Below are the code and all the weights of a small trained network. Each question names an input and a class and asks about switching units off, where a switched-off unit gives its printed mean instead of its output.

import numpy as np


def w(rows, s, z=0):
    codes = np.array(rows[::2]) - 128.0
    scale = np.full(codes.shape[1], s)
    scale[-1] = z or s
    return codes * scale


def f(y):
    return np.maximum(y, 0)


def log_softmax(a):
    a = a - a.max(-1, keepdims=True)
    return a - np.log(np.exp(a).sum(-1, keepdims=True))


def net(x, mask):
    res = np.array(x, float).reshape(1, 2) / 4 @ E
    y = f(res @ A[0][:, :-1].T + A[0][:, -1])
    res = res + np.where(mask, y, B[0][:, -1]) @ B[0][:, :-1]
    return log_softmax(res[-1] @ U[:, :-1].T + U[:, -1])


A, B = {}, {}
E = w([
[128,179,115,184,128,167,171,92,29,88,254],'x0',
[131,39,200,38,67,158,156,100,51,205,132],'x1',
],0.012)
A[0] = w([
[113,158,154,193,157,113,111,165,169,114,132,90],'N0',
[141,220,127,180,135,202,239,88,26,105,255,90],'N1',
[151,29,197,57,30,147,156,97,116,179,154,69],'N2',
[138,107,178,136,153,169,140,158,163,136,145,230],'N3',
[136,97,159,29,124,160,148,115,93,196,135,101],'N4',
[92,92,217,109,84,130,164,124,36,182,81,143],'N5',
[125,85,140,42,163,119,84,136,232,183,66,160],'N6',
[118,142,103,151,101,59,130,127,126,119,98,254],'N7',
[125,109,166,53,96,103,87,178,178,134,35,75],'N8',
[141,145,132,58,145,53,76,156,213,152,28,73],'N9',
[116,215,44,225,226,52,62,157,225,78,123,88],'N10',
],0.0092,0.016)
B[0] = w([
[168,49,94,192,155,92,168,110,119,172,91,155],'N0',
[98,232,146,98,63,41,193,68,53,97,99,255],'N1',
[132,47,57,197,168,158,225,134,153,61,72,212],'N2',
[124,162,198,83,168,202,110,75,190,167,203,215],'N3',
[158,44,54,149,175,146,164,142,115,77,120,195],'N4',
[156,114,110,119,162,175,177,139,179,75,119,221],'N5',
[103,186,177,126,114,94,141,81,72,125,169,234],'N6',
[208,115,226,7,175,206,70,163,122,169,232,230],'N7',
[48,166,127,115,65,79,174,113,88,113,97,190],'N8',
[56,191,130,131,96,16,191,89,122,101,73,204],'N9',
[155,44,48,185,189,189,237,129,155,64,63,238],'N10',
],0.011,0.019)
U = w([
[136,64,68,149,154,156,180,117,132,107,101,86],'0',
[89,192,143,112,83,5,166,97,104,118,114,85],'1',
[159,132,197,71,148,200,104,123,137,151,174,245],'2',
[132,110,131,151,123,112,79,144,112,134,123,99],'3',
[142,118,131,139,101,128,85,154,152,146,157,102],'4',
[125,133,103,157,99,100,133,147,115,159,121,98],'5',
],0.017,0.011)

Each question gives the input, the list of numbers given to net, and the class t.
The units are the neurons (one row each of A and B). Each row of codes is followed by its name. A weight is (code - 128) times the scale printed after its matrix; where a second scale follows, it is the last column's (A, B and U).
mask holds one flag per neuron, in row order. A switched-off neuron (its flag False) gives its mean, the last column of its row in B, instead of its output. The means were averaged over made-up inputs and are rounded, as every weight is.
A unit's drop is (log p(t) with every unit on - log p(t) with that unit switched off) / (log p(t) with every unit on - log p(t) with every unit switched off).
The circuit of an input: a set's keep is (log p(t) with only the set's units on - log p(t) with every unit switched off) / (log p(t) with every unit on - log p(t) with every unit switched off). Starting from all 11 units, units are removed one at a time, each time the one whose removal leaves the highest keep (on an exact tie, the one counted first), for as long as the keep stays at least 0.8.
circuit, biggest first: the units of the circuit, biggest drop first
top k neurons: the k neurons with the biggest drops, biggest first
drop when u is switched off: that unit's drop, to one decimal
input [8,7], class 1: circuit, biggest first -> (N1)
input [3,3], class 2: circuit, biggest first -> (N10, N9)
input [-3,3], class 2: circuit, biggest first -> (N1, N10)
input [-4,1], class 1: top 3 neurons -> (N9, N8, N6)
input [-5,-4], class 1: top 3 neurons -> (N9, N2, N6)
input [3,-1], class 2: top 2 neurons -> (N9, N8)
input [4,3], class 1: top 3 neurons -> (N1, N10, N7)
input [1,-3], class 2: top 2 neurons -> (N2, N4)
input [4,-3], class 1: top 3 neurons -> (N1, N2, N5)
input [-2,1], class 2: drop when N1 is switched off -> 0.1
input [5,1], class 1: drop when N1 is switched off -> 3.6
input [2,3], class 2: drop when N10 is switched off -> 1.3
